Below is a small trained network, with its code and all its weights. Each question gives an input and a class and asks what happens when units are switched off, that is, made to give their printed mean instead of their output.

import numpy as np


def w(rows, s, z=0):
    codes = np.array(rows[::2]) - 128.0
    scale = np.full(codes.shape[1], s)
    scale[-1] = z or s
    return codes * scale


def f(y):
    return y / 2 * (1 + np.tanh(0.7978845608 * (y + 0.044715 * y**3)))


def log_softmax(a):
    a = a - a.max(-1, keepdims=True)
    return a - np.log(np.exp(a).sum(-1, keepdims=True))


def net(x, mask):
    res = np.array(x, float).reshape(1, 8) / 4 @ E
    y = f(res @ A[0][:, :-1].T + A[0][:, -1])
    res = res + np.where(mask, y, B[0][:, -1]) @ B[0][:, :-1]
    return log_softmax(res[-1] @ U[:, :-1].T + U[:, -1])


A, B = {}, {}
E = w([
[63,54,80,91,77,140,41,130,115,110,78],'x0',
[183,105,98,89,102,223,161,146,82,187,204],'x1',
[105,128,157,68,115,89,124,95,177,254,100],'x2',
[79,156,103,168,104,217,187,50,185,112,124],'x3',
[129,130,128,127,129,127,127,129,127,129,130],'x4',
[106,35,118,188,154,112,117,149,193,150,193],'x5',
[81,113,91,146,229,129,156,115,42,194,100],'x6',
[209,143,32,124,162,104,95,83,171,136,81],'x7',
],0.0077)
A[0] = w([
[82,98,99,131,223,154,82,92,68,131,105,128],'N1',
[117,91,109,112,114,108,108,131,166,120,179,66],'N2',
[152,191,158,186,157,79,164,115,140,132,151,217],'N3',
[196,124,55,100,153,77,115,155,139,123,127,106],'N4',
[58,119,188,105,106,138,134,206,76,135,153,128],'N5',
[159,115,138,78,116,112,102,128,139,79,163,13],'N6',
[102,141,170,60,109,130,106,100,183,217,114,93],'N7',
[75,153,40,137,89,205,189,79,186,139,129,75],'N8',
[168,93,159,98,70,139,130,154,219,89,134,32],'N9',
[155,168,118,108,83,126,70,140,173,103,181,47],'N10',
[140,190,154,69,113,140,123,104,87,119,103,119],'N11',
[125,121,42,159,74,123,130,174,108,28,140,201],'N12',
[203,130,38,137,121,133,82,91,113,149,101,127],'N13',
[194,142,72,168,163,133,85,141,176,126,67,79],'N14',
[57,116,80,85,116,145,119,134,77,124,71,201],'N15',
[155,124,99,81,107,172,146,150,87,172,202,193],'N16',
[114,144,106,137,111,219,145,97,130,157,165,131],'N17',
[8,166,203,153,100,106,144,177,89,92,161,121],'N18',
[111,91,196,105,113,168,155,178,135,110,106,84],'N19',
[166,170,191,126,49,147,113,92,88,120,79,68],'N20',
[190,111,83,91,168,120,116,83,162,101,112,51],'N21',
[137,145,156,100,97,144,118,186,200,101,150,51],'N22',
[67,128,143,162,112,163,159,76,154,110,133,89],'N23',
[117,110,173,73,158,98,100,185,99,111,161,64],'N24',
[142,43,121,162,149,130,120,164,168,146,187,155],'N25',
[187,104,155,99,123,83,104,186,85,148,111,82],'N26',
[138,67,110,135,160,82,128,158,174,123,177,82],'N27',
[89,98,109,173,174,127,153,84,35,175,118,86],'N28',
[171,84,91,58,101,153,122,136,81,162,197,85],'N29',
[164,152,136,126,124,77,66,169,85,163,166,69],'N30',
[171,174,128,84,77,113,168,141,79,110,57,112],'N31',
[165,148,143,124,53,98,129,118,149,103,165,112],'N32',
[153,138,157,99,52,121,83,115,167,118,137,103],'N33',
[191,117,130,122,91,113,113,169,110,155,150,98],'N34',
[97,160,135,71,111,76,129,84,174,194,132,109],'N35',
[32,166,162,171,157,2,125,118,153,70,63,227],'N36',
[89,144,153,51,126,119,121,123,168,196,131,106],'N37',
[89,64,85,97,37,127,61,97,129,99,105,249],'N38',
[116,125,128,78,105,95,136,112,174,184,131,57],'N39',
[105,155,104,161,187,107,131,144,58,190,121,117],'N40',
[105,166,128,167,95,183,143,69,166,137,106,106],'N41',
[200,201,180,154,180,115,192,128,153,135,167,255],'N42',
[125,148,101,135,166,163,113,155,106,34,151,89],'N43',
[113,67,131,170,123,95,125,147,202,149,183,145],'N44',
[125,201,149,61,106,153,112,162,85,118,70,119],'N45',
],0.0081,0.0032)
B[0] = w([
[120,149,146,91,153,131,109,121,162,124,183,196],'N1',
[88,94,143,130,168,150,130,83,100,169,131,149],'N2',
[165,93,136,84,74,70,102,92,114,142,180,191],'N3',
[76,182,134,123,71,121,161,156,186,149,102,182],'N4',
[101,188,106,120,46,166,144,145,182,197,110,195],'N5',
[105,145,124,127,177,103,115,150,130,141,130,137],'N6',
[152,145,68,132,138,130,158,180,58,87,160,194],'N7',
[64,131,179,138,127,54,101,200,161,74,42,201],'N8',
[114,147,160,94,205,166,123,131,156,124,161,175],'N9',
[100,158,156,100,192,168,130,154,171,158,165,158],'N10',
[119,47,133,158,187,160,174,88,98,157,99,172],'N11',
[139,113,76,101,127,112,155,136,78,115,171,217],'N12',
[125,164,122,134,74,135,179,131,179,168,121,201],'N13',
[127,194,78,164,72,166,159,148,181,187,133,183],'N14',
[131,77,155,125,138,98,111,83,147,162,201,205],'N15',
[196,124,103,114,71,153,29,108,109,85,74,214],'N16',
[135,110,158,117,120,98,57,155,158,108,79,180],'N17',
[135,185,76,136,67,169,156,129,168,168,111,204],'N18',
[118,181,127,104,108,163,151,145,174,171,138,152],'N19',
[143,107,130,151,186,139,149,105,141,181,108,164],'N20',
[60,203,85,122,92,171,159,141,176,213,128,164],'N21',
[133,145,133,99,189,182,133,116,180,113,141,155],'N22',
[90,136,154,124,97,105,131,163,143,119,70,169],'N23',
[76,158,154,140,106,103,144,168,165,153,75,163],'N24',
[153,94,141,184,138,140,157,113,117,151,89,205],'N25',
[27,94,183,138,130,72,164,188,179,58,75,176],'N26',
[108,103,134,178,156,138,175,111,115,133,69,169],'N27',
[129,159,164,78,204,179,84,124,187,119,201,189],'N28',
[190,130,143,112,100,148,62,130,140,78,48,199],'N29',
[54,121,169,143,141,49,145,187,147,83,85,165],'N30',
[126,70,175,209,180,168,178,97,116,167,107,183],'N31',
[151,147,169,97,183,157,115,120,140,125,182,161],'N32',
[144,148,172,119,182,146,107,143,128,98,202,171],'N33',
[123,120,191,145,137,89,64,162,142,85,115,159],'N34',
[127,117,64,149,121,145,121,192,66,84,150,185],'N35',
[255,150,115,107,101,169,41,112,110,88,72,254],'N36',
[130,144,38,88,129,154,137,157,22,84,153,177],'N37',
[141,80,177,106,81,61,134,62,102,168,209,250],'N38',
[113,152,56,144,152,129,181,185,65,98,143,160],'N39',
[131,158,186,96,181,147,90,146,168,112,162,190],'N40',
[59,92,176,103,160,34,146,170,147,61,96,177],'N41',
[107,74,151,111,61,69,121,84,99,148,182,224],'N42',
[87,126,59,156,145,134,154,205,35,69,155,176],'N43',
[176,66,124,176,171,189,154,86,106,158,73,200],'N44',
[122,73,165,184,149,168,172,76,107,166,87,186],'N45',
],0.0067,0.0086)
U = w([
[35,130,195,126,140,40,131,193,175,74,50,91],'0',
[233,141,144,106,88,164,41,113,138,89,67,97],'1',
[117,180,181,73,255,180,113,129,185,138,232,82],'2',
[85,210,106,143,28,182,190,144,183,216,130,101],'3',
[129,40,158,226,195,178,203,78,106,178,90,105],'4',
[114,138,52,134,139,132,176,197,34,69,203,120],'5',
[128,85,176,98,60,44,124,64,123,161,231,123],'6',
[149,117,153,120,103,125,126,118,141,134,142,255],'7',
],0.01,0.0098)

Each question gives the input, the list of numbers given to net, and the class t.
The units are the neurons (one row each of A and B). Each row of codes is followed by its name. A weight is (code - 128) times the scale printed after its matrix; where a second scale follows, it is the last column's (A, B and U).
mask holds one flag per neuron, in row order. A switched-off neuron (its flag False) gives its mean, the last column of its row in B, instead of its output. The means were averaged over made-up inputs and are rounded, as every weight is.
A unit's drop is (log p(t) with every unit on - log p(t) with that unit switched off) / (log p(t) with every unit on - log p(t) with every unit switched off).
The circuit of an input: a set's keep is (log p(t) with only the set's units on - log p(t) with every unit switched off) / (log p(t) with every unit on - log p(t) with every unit switched off). Starting from the 12 units with the biggest drops (on a tie, the unit counted first), units are removed one at a time, each time the one whose removal leaves the highest keep (on an exact tie, the one counted first), for as long as the keep stays at least 0.8.
circuit, biggest first: the units of the circuit, biggest drop first
unit that matters most: the unit with the biggest drop
k most important neurons: the k neurons with the biggest drops, biggest first
drop when u is switched off: that unit's drop, to one decimal
input [5,7,-8,1,5,6,8,-2], class 2: circuit, biggest first -> (N28)
input [-2,-4,7,6,-4,3,-8,-8], class 2: circuit, biggest first -> (N9; N22)
input [-3,-1,7,0,-3,7,2,-4], class 4: 2 most important neurons -> (N44; N25)
input [-8,-4,4,4,-8,2,4,8], class 3: 3 most important neurons -> (N14; N21; N38)
input [7,-6,-3,0,-6,3,-1,8], class 3: circuit, biggest first -> (N14; N21)
input [1,-1,2,-3,5,4,-6,-6], class 2: circuit, biggest first -> (N9; N22)
input [5,0,-6,-8,6,1,-8,8], class 0: 4 most important neurons -> (N26; N30; N4; N34)
input [-4,4,4,8,3,-4,3,-6], class 0: circuit, biggest first -> (N8; N41)
input [2,3,-1,-4,4,3,1,-2], class 0: circuit, biggest first -> (N36; N26; N24)
input [3,8,6,-3,1,3,-1,3], class 1: 2 most important neurons -> (N29; N16)
input [2,-5,-7,8,4,-7,1,8], class 0: 3 most important neurons -> (N8; N41; N18)
input [-7,2,-6,-7,0,6,8,-6], class 2: 3 most important neurons -> (N28; N40; N8)
input [5,7,6,5,-3,-3,7,4], class 1: 2 most important neurons -> (N16; N29)
input [-4,-7,3,-5,-7,-8,-7,6], class 4: circuit, biggest first -> (N31; N11)
input [-8,7,-3,-3,0,-3,-4,5], class 6: unit that matters most -> N42
input [-4,8,-2,-1,2,8,1,-1], class 1: 2 most important neurons -> (N16; N29)
input [-8,-2,1,7,6,-1,-2,1], class 6: 4 most important neurons -> (N42; N3; N26; N30)
input [1,-2,-2,3,-6,-6,4,-7], class 3: 3 most important neurons -> (N18; N5; N44)
input [-8,2,4,-6,6,-3,6,-4], class 6: 4 most important neurons -> (N42; N3; N8; N41)
input [-7,1,-4,4,-6,6,-3,6], class 6: circuit, biggest first -> (N42)
input [-7,2,-4,-3,6,-3,6,-7], class 3: 3 most important neurons -> (N5; N18; N38)
input [6,-5,-5,-1,4,-1,-3,8], class 3: 2 most important neurons -> (N14; N21)
input [7,2,-5,5,0,3,-7,-2], class 2: circuit, biggest first -> (N9; N10)
input [-4,6,6,-7,-2,-2,-4,-1], class 0: 2 most important neurons -> (N26; N30)
input [-4,-5,0,8,8,-2,1,4], class 0: drop when N41 is switched off -> 0.2
input [-1,-2,-6,4,5,-8,-1,-5], class 4: drop when N31 is switched off -> 0.1
input [2,-4,6,8,6,-5,8,-3], class 0: unit that matters most -> N8
